Each row has a class, written after it.
[ -2  -8 -29 -54 -33  15  43  56 -43   7  58 -38  17  -3 -10  13  31 -14
   7  19 -13  17  42  14  26  15 -10 -44 -17  17  17  14]	<173>
[ -2  -2 -29  11 -26   9  12  25  -8 -19  68 -29  11   2 -33 -24  18  28
 -30  32 -28 -11 -54 -34 -23  17 -14  -7 -35  44  19 -11]	<91>
[  0 -24 -29 -13  27   6  17 -27   3 -10 -12  13   3 -74  25  23   2 -46
   4 -46  41  19  42   0 -49 -65 -48  -8 -37  -3 -58  19]	<155>
[-13  -3  11 -27 -13  56 -17  10  11   2  -2  24  13 -21   7   4   9   1
  65  43 -21   2  34  -6  -1  -8  -3  26 -10 -19 -19  28]	<100>
[ 15  24 -41 -48  -3 -19   8  46 -55 -17  26 -47  27  28   5 -26 -19  -3
   8  14 -44 -40 -12  18  -7  -2 -55 -42  40   7  15  12]	<100>
[ 25 -12   2 -15 -36 -39  10  21   2  42 -62  14 -48 -13  35 -29   5  -1
 -11 -30 -32 -32  27   7  36  43 -23 -14 -35  19  21  45]	<193>
[ -6 -14 -15  68  37 -25  15 -22   9  14  11   7  20 -31 -14 -24   7  12
  -5 -13   1  25 -24 -38  13  11 -24 -32  15  43   4  -9]	<188>
[-74   9   3 -20 -19  26  -5  34  45   1  29 -10 -41  21 -20  51 -43  30
  36  41 -13 -48  53  23  -7  15  18 -29  -4 -10  25 -10]	<91>
[ 17  11 -19 -19   9  16   3   4  -9  -6  -1   9   5 -13   5   5 -19  -1
  24  25   5  21   9 -20 -19  -4   1  22   8   3  -3  15]	<12>
[ 15  14  -2 -10  -9  14  10  -9   5  -3 -10   5  -6  -9   4   4 -24  -6
  21  29   9  22  13 -24  -3  -3  -4  26  16 -13   5  18]	<12>
[ 41 -10   0 -20 -82  31  38  47  24   0  20  21  15 -29  29  -1  -2   1
 -22 -21 -33  -2 -58  25  34  32  33  49 -80 -33  15  10]	<91>
[  5  15   7   9  84 -37 -15 -40  24   1  23   8  60 -48  11  12  -9 -12
  13  32 -15  32  29 -37  -2 -58 -24  24 -20  20 -23 -10]	<193>
[ 19  17 -30 -24   3   7  15   0   4 -13   1   7  17 -26  24  -6 -29   4
  26  11  -7  21   1 -29   4   1 -10  16   3  -5  12  16]	<155>
[ 10 -28 -78 -39  25 -21 -14   4  36 -28 -37  22  -5 -16  45  18   7  -3
 -30  -1  -7  28 -10 -24 -14   6 -26 -30  32  54  -8  27]	<100>
[-33 -26 -30  33 -42 -33   5 -37 -16  12 -71  38   4  -8  33  42   8  -9
  -8 -34  10  28  31 -11  48  59 -42 -39  24  -1  -8   5]	<9>
[ 19  14 -11  -8  18  29  10 -17   3 -16  -1   0 -14  -9  14 -15 -25   4
  21  25  -1  14  12 -16 -18   1   1   9  16  -1   9  18]	<100>
[-74 -19 -15   9   7  46 -60   1  -8 -33  30 -14   9  36 -36  17  -8 -35
  -8  14  29   1  -1  -9  -1 -26 -40  -5   6  -8 -17 -17]	<193>
[ 48  -4  -8  18 -25 -32  24 -15  15 -16 -18   9 -22 -28  23  33 -63  -5
   4 -57  60  -9   0   9 -67 -22   6  20   2 -11 -13  15]	<200>
[ 25  14  -8  -6  -5  12   6  -1  -6 -12  10   2   2   0  -1   2 -26  -4
  17  22   8  12  -3  -8   3   5  -2  12   9  -6   9  10]	<113>
[ 23  -2 -21 -13  11  17   9  -3  -7  -8   8   6   1 -24   9 -19 -19 -14
  29  30  -6  33  12 -10  -9  -2 -12  24  12   2   4  25]	<193>
[ -7   9   6 -12  -1  37   6   1  11 -12  22  -2   4  -5   4  -1 -30 -11
  28  35  -5  24   2 -19   3   3   5  22   0  -7   7  17]	<12>
[  5 -43 -16 -51 -11  26 -22  30 -34  -5  31 -11  28 -29   9 -15  28 -33
  70  14 -32  -8 -11  64 -31 -10 -10  28 -46 -35 -32   8]	<113>
[-40  30  52 -24 -22 -31 -30  17  20  35 -20   1  19  31   9 -15  27   1
 -25   1 -10 -15  57  -8  76 -21  41  41  -5 -18  18   4]	<155>
[ 21  27  -8  -4 -12   6   5   3  -8  -6  -4   1  -4  -5   6  -6 -26 -12
  28  19  22  13  19 -18   1  -9  -1  39   6 -16   0  18]	<173>
[  0   6 -16 -50  13  43  10  -6  38 -11  12 -10   2 -34  -5  23 -30   4
  22 -21  10  12  15 -32 -18 -23   6  -6 -36  17  10  19]	<21>
[  5  29   8   2 -54 -50   2  33  33   9 -33  10   9   0 -17  78  36   9
  37 -38  -2 -28  -1 -27 -45  -5 -21  -4  25   0 -77   3]	<155>
[ 31  16 -23 -25  10 -11  -7   7 -10  -9   9   7  30 -13  12   1 -33  -7
  27  39  -3  23  13 -16   0 -13 -11  32  19  -1  13  16]	<193>
[-13 -32 -25   0 -45  47  17 -40 -12  11 -48  21 -20 -37   2  19   2   8
 -11 -60  42  15  20 -40   3  36 -37 -33 -46   0  20   7]	<188>
[-40 -21 -31  29  10 -88 -26 -18  13   7 -49   8 -19   6  38  43  45  -7
 -73 -47  31   2  71  -6 -14  10  -6 -29 -18  28 -23 -16]	<9>
[  5 -11  23 -19  31 -12   6 -11 -24 -18  38  11  23 -17  17  53 -21 -28
  48  29 -32  14  22  26  11  30 -27 -25   0  15 -29   5]	<91>
[   1  -37   16  -29    1    9   10  -33   14    2  -38   34  -47  -27
   20   48   -4    7   12  -15    4   -3   63   18 -108   11    0  -48
    2   30  -38   37]	<173>
[-25  -9  -8 -55  58  22  -2  25 -36 -15  29   9  30  18  -3  11 -31  21
 -21  42  15 -13  44  38  23 -55  21 -15  37  18  26   1]	<21>
[ 16 -21 -21   2 -81   0  51  48  38 -13  37 -14  19 -16  -5   4  26  19
  37  44 -47   7 -47 -18  -5  25 -35  -4  27  -8 -12  25]	<173>
[ -7 -20 -14 -34 -85 -62  20 -63  91  10 -61  13   1 -71  58  37 -55 -53
  -4   6 -14  32  -2  23 -35 -42  -4  19 -11 -20   8  37]	<200>
[-32 -25  44 -27  39   7  15   1 -32 -13  37  -6  11  33 -18  23  42   7
 -93  18  -9 -38  34  45   5 -59 -13 -32  -4   9 -29 -28]	<91>
[ -4 -10 -35 -48 -12 -35   0  10 -10   0 -32  14  14  -2  21  33  37 -43
 -12  36 -14  44  24  10  37   0 -25 -14  40  10 -16  14]	<188>
[-10  -3  25   3   8 -24  14 -20 -48   0  20  15  43  20  -5  42 -32   1
 -33  23 -13  12   7  36  32  17  12 -57  43  25  25  -7]	<21>
[ 19   8 -19 -22   4  16  13  -7   1  -9   6   5   4 -23  11  -9 -20   1
   6  19  -3  19   5 -22 -13  -8  -3   4  -7   2  13  16]	<155>
[  4  -1  25  26  20   0   1  10 -53   6   3  19 -18   9  13   1   9  15
  -8 -37   9 -35  43  18  -6  33  -3 -16 -34  15 -22   5]	<113>
[-29 -50   5  16 -30 -54 -42  22  43  40   3 -25  -4 -16 -10   2  14 -42
   8 -50  17 -16   8  22  23  -5  -9 -20 -39  12   9   5]	<193>
[-38   3  56  12 -19 -24  -2   3  -4  -8   5   0  32   9  10  -8  17   5
  28  16 -26 -35  -2 -22   8 -18 -44  27  16  19 -54  23]	<173>
[ -5 -37  12 -22  86  -1 -27 -25 -31   1  47 -25  -6  -2  -9 -28   0 -15
 -14 -10  10   9  61  30 -45 -32  21 -36 -16  37   8   0]	<200>
[ 25  13  -5 -13  12  24  -4  -6   6 -14  22   2   5 -29   2 -12 -36 -12
  47  39  -2  23  10 -27   1  -4  -2  27 -17   5  13  33]	<21>
[ 13  12   7 -19   4  24  10   7  13   0  14   5   4 -20   8  -1 -20  -8
  37  18   7  24  28 -19   3   0  11  21  -4  -8  11  19]	<188>
[ 53  -9 -13 -36 -21 -50   7  -3 -28  -4 -25   2  26  -6  30  -7  34  -5
 -24 -34 -15  12  -9  12 -29   4  -1  18  19 -15 -17   7]	<155>
[ 23   6 -22 -10  18   0   3  -5   0  -4   3  -5   2 -19  12  -5 -23  -9
  24  11  -2  22   4 -19 -13   5  -8  13  -1  -2   5  12]	<12>
[ 28  14  -9  -6 -13  -2  15 -21 -48  12  -2  -6  31 -16  -3 -20 -42  -3
 -21 -53  47   1  35  21 -47 -47   6  30  13 -38  23  -4]	<193>
[  6  11  -5 -58  18  -1 -13 -31 -50  -8 -27  24 -14 -18  52   9 -33 -32
  -2  14 -12  16  83  12 -51  11 -11   4 -26  23  -4  41]	<193>
[-94 -10  -7  -4 -20  22  -8  20   5  -2  27  12  52  12 -12  39  70  32
 -52  50 -12  10  26 -43  59  -6  -4  -4 -36  21   4 -34]	<188>
[  1   1  -5 -21  12   3 -16  -5 -57  28 -12  23  21 -37   2   0  -9 -32
  15 -58  51  20  62 -15 -22 -11  -5 -17 -25  54  -9  33]	<188>
[-48   5  55 -61  17 -17 -36  30  41  32 -13 -19   5  46 -27  37  56   6
   2   2 -40 -25   0  32  -6 -30  69  10   3   9 -34 -27]	<12>
[ 10   8  -1  -3   3  23   4  -2  11  -9  11   6  -1 -20  24 -12 -24 -11
  41  29  -9  15  16  -9   1   8   1  17   0  -3   4  28]	<100>
[-32  17  34  -2  43 114  -1 -71  -5 -30 -26   5 -91  47 -41  15 -28  -2
 -42   2 -13  -4 -22  46 -94   1  58 -25 -11 -33 -22 -29]	<21>
[-31 -14  27  -4 -47  19   5 -36  39  -2 -33 -32 -54  42  -7 -19 -20  15
 -15  -9  -8 -12 -13  -7  18  35   3   4  26 -35  47  -5]	<193>
[ 28   8  -9  -9   2   2  14   1  -2  -7   6   8  14 -23  12  -3 -15 -20
  24  23   2  32   6 -19   7   0 -14  15  12  -3   1  20]	<188>
[  4  -6  71  34 -60 -27  17 -36 -20  14 -27  29  -7 -45  31  27 -15 -27
  39 -14  19 -16  25   0   7  18 -15  29 -57  11 -32  44]	<21>
[ 33 -17 -41   7  -4  -9  40  -2  -7 -13  27 -32 -20   8  -8 -44   0  22
 -34  30 -60   8 -48  16 -23  29  -9 -40  20  -1  36  -7]	<200>
[  8  -6 -10  -6   1 -70 -24 -35  14  34 -36  19  26 -53  59   2  35 -32
 -18  22 -47  25  91 -12  15   6 -30  -2 -76 -12  -1  19]	<9>
[-36 -15 -26   3  36  -8 -13 -53 -43  -1 -49  21 -25  21  -2  31  36   4
 -47  14  15  32  66  23 -25   4   2 -12  41 -13 -13 -32]	<193>
[-20  -8  11   0  48  -2 -20   4  29  -5   8 -14  -5  12  14 -21  15  14
 -13  -7   7  -1  13  -5  36 -17  30  59 -28 -17   8 -24]	<193>
[  3   8 -16 -17  -4   5   9 -16   8  -8  -2   1  10 -17   9  -4 -10  -8
  27  28  -2  28   0 -15   7  -6  -3  26  12   2   1  13]	<113>
[-75   7  50  44  51  15  20  18  58 -12  56 -11 -15  34 -41   0  69  51
 -19  89 -44  -4  -4   2   0 -34  70  27  26  23 -37 -31]	<21>
[-24   9  18  23 -14 -27 -52   5  -5   2 -23  21  -4  29 -25  67  59 -30
 -20  -8  29  12  35 -23 -12  -2  -4  16  -3  15 -67  -9]	<193>
[-33   5 -18 -32  68  23  -2  -9 -12 -47  62 -25   2  11   4  19 -84  -7
   6  39  12  -3  29   8 -38 -40  -8 -34  15  30  16   1]	<200>
[ -3   0  38 -43   4   0  18 -18  21 -12 -24  21  13   6  33 -12 -18  -1
  -8 -13 -58   5 -40  -6  -8   7  -1 -18  46  42 -25  40]	<155>
[-18 -14 -22 -40 -30  43   4  52 -47  11  23 -11   5  26 -37  11  48  14
 -34  22   5  -4   1  16  -5  -5  29 -10 -25  11  12 -15]	<12>
[ 21  16  -4 -13   3   5 -10 -10  -1 -15   6   7   9  -7  10  -1 -23 -13
  32  27   9  19  23 -19  -2  -3 -11  29  18  -7  -3  23]	<113>
[ 11  11 -13  -3   7 -12  -4   8  -5  -7   2   5   4   0   9  -3 -17   2
  17  28  -3  12  16 -14   6   5  -8  25  19   1   7  10]	<193>
[-21  -3 -55   2  48   5 -17  -2  33  -8 -29   3 -13   7  -5  -3  29  22
 -20 -40   3  16  27 -33 -36  -8 -18  -5  47  -9 -28  -9]	<12>
[ 31  15   4  -2   6 -29   2 -20 -26  24  -8  12  31 -45   1 -12  11 -23
  25  10 -33  17  17  -5  -5  -9 -18   3 -22  17 -18  28]	<21>
